U: [ 0.4  1.7 -7.4  8.3 -0.6 -2.0 -1.3 -7.5 -5.0 -5.3]
Z: [ -3.0   0.1 -83.0  31.6  -0.8  -1.5  -2.3 -10.2  -1.3 -55.4]
Q: [ 2.6 -0.3  1.7 -2.3  0.2  0.3  1.0  2.6  0.8  3.1]
B: [ 1.4  1.2  1.0 -9.2  0.6  2.7  2.4  2.9  0.4 -8.2]
T: [ 2.6  0.1  1.7 -2.3  0.2  0.3  1.0  2.6  0.8  3.1]
W: [ 0.6  0.9 -7.6 -0.9  0.2  1.0 -1.7  4.0  0.1 -4.3]
C: [-0.1  1.3 -8.0 -3.2  0.3  1.7 -1.3  3.7 -0.6 -8.6]
N: [ -0.8  -0.8   1.2  -5.2  -0.4  -2.6   1.4  -5.0 -29.4   3.1]
L: [  8.3  -0.6  -2.1 -13.7   0.6   2.6   0.4   5.7 -13.8  -9.9]
X: [  1.4   1.2   1.0  -9.2   0.6   2.7   2.4   2.9   0.4 -11.2]
next: [-0.4 -2.6  1.4 -5.0]
[-29.4]
asked: [  1.4   1.2   1.0  -9.2   0.6   2.7   2.4   2.9   0.4 -11.2]
X
next: [0.6 2.6 0.4 5.7]
[-13.8]
next: [0.3 1.7]
[-1.3]
next: [ 8.3 -0.6 -2.0]
[-1.3]
next: [ 2.6  0.1  1.7 -2.3  0.2]
[0.3]
next: [  0.6   2.6   0.4   5.7 -13.8]
[-9.9]

R: [-12.3   7.1   0.5 -12.7  -2.0   8.8   3.6   5.4   4.8   0.6 -25.7  21.7
  26.9  18.0   6.2 -11.9  -0.2 -26.4 -19.7  -0.2   2.9   5.8   1.0   7.4
   6.7   5.5  -7.2   0.9  27.0  10.5  -2.4  19.3  54.5 -21.7  35.0   5.5
   5.7  -0.7  -5.7   5.9  75.2  10.6 -16.2]
Y: [  1.3  -1.5 -11.7  -2.7  -1.4  -3.3 -12.4  -3.6  -4.9  -0.2  -3.5   6.7
  -1.2   3.9  -0.9  15.2  -9.7  -5.1  -0.2 -19.7   2.9   1.3  -3.4  25.0
  -7.4 -21.8  -5.0  10.6  -2.2   3.3 -10.5  -0.2  10.4  -8.6 -12.3  -8.6
  -6.9   4.8 -11.6 -20.1 -38.5   4.5  10.6]
V: [  5.0   7.1   0.5 -12.7  -2.0   8.8   3.6   5.4   4.8   0.6 -25.7  21.7
  26.9  18.0   6.2 -11.9  -0.2 -26.4 -19.7  -0.2   2.4   5.8   1.0   7.4
   6.7   5.5  -7.2   0.9  27.0  10.5  -2.4  19.3  54.5 -21.7  35.0   5.5
   5.7  -0.7  -5.7   5.9  75.2  10.6 -16.2]
K: [ -1.3   2.8  -6.0   2.0  -9.5  -5.5   3.1  23.9  -4.1  -6.4  -1.0  12.6
 -23.5  11.1  -0.4   2.8   9.3   6.1  20.9   8.2   7.5   0.3  -1.4  12.7
   0.9   2.8  -4.4   0.5 -31.3   1.2  -3.2   5.6  35.9 -15.6  -2.3 -16.4
  -5.7  21.8 -17.1 -49.4  85.2  -5.5  -1.6]
next: [-19.7  -0.2   2.9]
[5.8]
next: [-26.4 -19.7  -0.2   2.9   5.8   1.0   7.4   6.7   5.5  -7.2]
[0.9]

F: [-32.0  38.6  23.9  26.5 -24.3  24.3 -21.2  21.9  31.6  27.8 -25.3 -17.3
  22.6  35.0  27.1 -18.2   8.6  10.3]
H: [-40.9  66.4   0.1  -5.7  18.7 -13.5   8.4 -26.4  11.2  55.7 -77.2   4.5
  -7.4  33.4  -1.6 -13.5  20.6  13.3]
P: [ 22.2   8.3 -34.3  15.2  30.3 -26.1  18.8  24.9 -40.9  11.5 -12.2 -12.2
 -38.4  -7.6 -39.6 -38.9 -34.8  40.5]
S: [ 36.6 -30.4 -36.6 -23.1  24.6 -35.5  29.3 -15.9 -37.6 -24.4  23.8  28.2
 -33.5 -36.6 -36.9   4.4 -28.2  -0.2]
G: [-13.6  16.6   3.7 -33.1  11.1  -5.0   8.3 -44.1  13.5  33.8 -24.1  39.9
   2.1  11.5   4.2  28.4   9.2 -68.9]
A: [-40.9  66.4   0.1  -5.7  18.7 -13.5   8.4 -26.4  11.2  55.7 -77.2   4.5
  -7.4  33.4  -1.6 -25.1 -21.1 -32.3]
next: [  8.3 -44.1  13.5]
[33.8]

Kofif: [ -1.5  22.8  -4.6 -22.5  14.2 -29.9  71.8 -27.4  -9.5  13.1 -12.3 -12.7
 -24.7 -58.8 -37.4 -19.2  -0.5  56.3  48.1 -17.0 -30.7  27.2 -29.0  39.3
  11.6  12.7 -37.4   1.8  22.5  31.0  36.7 -26.5 -28.1  17.8 -51.5   5.0
  38.3 -22.1   3.2  31.3   7.9]
Fomek: [-30.0 -25.8 -77.4  18.2  -6.6  42.8 -10.8  -8.2   7.7 -26.0   0.6  45.1
  45.9  58.3 -25.9 -35.5 -12.2  13.1 -35.6 -14.9  31.4 -27.1  13.4  13.5
 -21.4 -15.0 -57.0  -4.3  -5.7   9.5  13.6  16.4  14.2  -7.4  -1.3 -24.0
 -19.1 -89.3  42.0   0.9 -14.9]
nakug: [  4.0 -28.5   2.2  32.1 -41.8 -55.6  15.8   2.9  -9.2  34.7   1.3 -21.0
 -37.6 -13.2  -4.4  23.5 -18.3   6.3 -17.1  16.4 -10.8  38.5 -57.0 -13.0
  54.2  37.9  20.5 -58.2  -8.9   1.1  30.8  -1.7  27.7  30.5 -49.0  -2.0
  -4.8 -21.3 -33.2  11.0 -24.1]
Dut: [ 32.3  51.8   3.8  38.6 -57.4  25.7 -25.7  37.7  18.2  15.5   2.9 -12.3
   0.8 -32.7   3.5  44.9 -37.0  10.0   5.7 -24.4  35.9  32.4 -14.8 -51.9
  13.1  13.0  44.7 -52.0 -48.7 -20.8 -49.0  27.7  -1.7  30.5  30.8 -26.4
 -33.7  16.9 -10.1  -0.4  -4.2]
Ter: [  3.1 -21.8  -8.7   8.2 -17.0 -12.4  -8.4   4.0   9.2  10.9   6.9  -2.1
 -20.4   1.1  -5.2  37.7 -69.0   3.8  48.3 -12.7  64.8  15.6 -36.7 -56.1
  84.7   5.8  24.6  45.7   0.0  23.1 -20.3   6.0  37.6  13.6  21.8 -15.3
 -25.4  32.3  52.1   3.8  19.4]
Reted: [ 20.8  -6.7  25.1  22.5 -44.8 -37.2  -1.8   4.2 -23.9  48.9  38.9 -32.8
 -14.5  37.5  13.4  44.0  14.6 -38.7 -43.5  59.5 -19.9  32.9 -13.8   8.5
  17.8  -9.2  43.0 -23.8   2.3   8.3  46.1  12.9 -29.1   4.0  17.6   9.2
   5.2  10.3 -45.0  50.9  -4.3]
Dilal: [-21.0  22.7 -12.0 -15.9   9.5 -33.6  61.6 -22.3  -2.0  14.1 -16.1 -11.2
  -3.3 -79.6 -42.0 -17.5 -14.1  60.4  26.0 -12.2 -30.3  18.0 -21.4  49.2
   0.2  15.4 -40.3 -29.7   4.5  16.8  29.7 -19.7 -35.2  11.6 -40.0  18.4
  35.3 -36.3  -8.0  26.1  10.3]
next: [-49.0  27.7  -1.7  30.5  30.8]
[-26.4]
next: [32.3 52.1  3.8]
[19.4]
next: [ 48.1 -17.0 -30.7  27.2 -29.0]
[39.3]

E: [ 63.0  28.5 -59.8   6.5 -32.9  24.4  69.4 -33.1  16.2  23.5  -3.4  15.5
  11.7 -18.7 -19.3]
M: [ 63.0  28.5 -59.8   6.5 -32.9  24.4  69.4  11.2 -58.7  -6.4  -7.3 -71.0
  60.5  -2.1  41.6]
D: [-58.7  -6.4  -7.3 -71.0  60.3  24.4  69.4 -33.1  16.2  23.5  -3.4  60.5
 -71.0  21.6  28.8]
asked: [ 63.0  28.5 -59.8   6.5 -32.9  24.4  69.4  11.2 -58.7  -6.4  -7.3 -71.0
  60.5  -2.1  41.6]
M
next: [-58.7  -6.4  -7.3 -71.0  60.5]
[-2.1]
next: [-71.0  60.5]
[-2.1]
next: [  6.5 -32.9  24.4  69.4 -33.1]
[16.2]
asked: [ 63.0  28.5 -59.8   6.5 -32.9  24.4  69.4 -33.1  16.2  23.5  -3.4  15.5
  11.7 -18.7 -19.3]
E

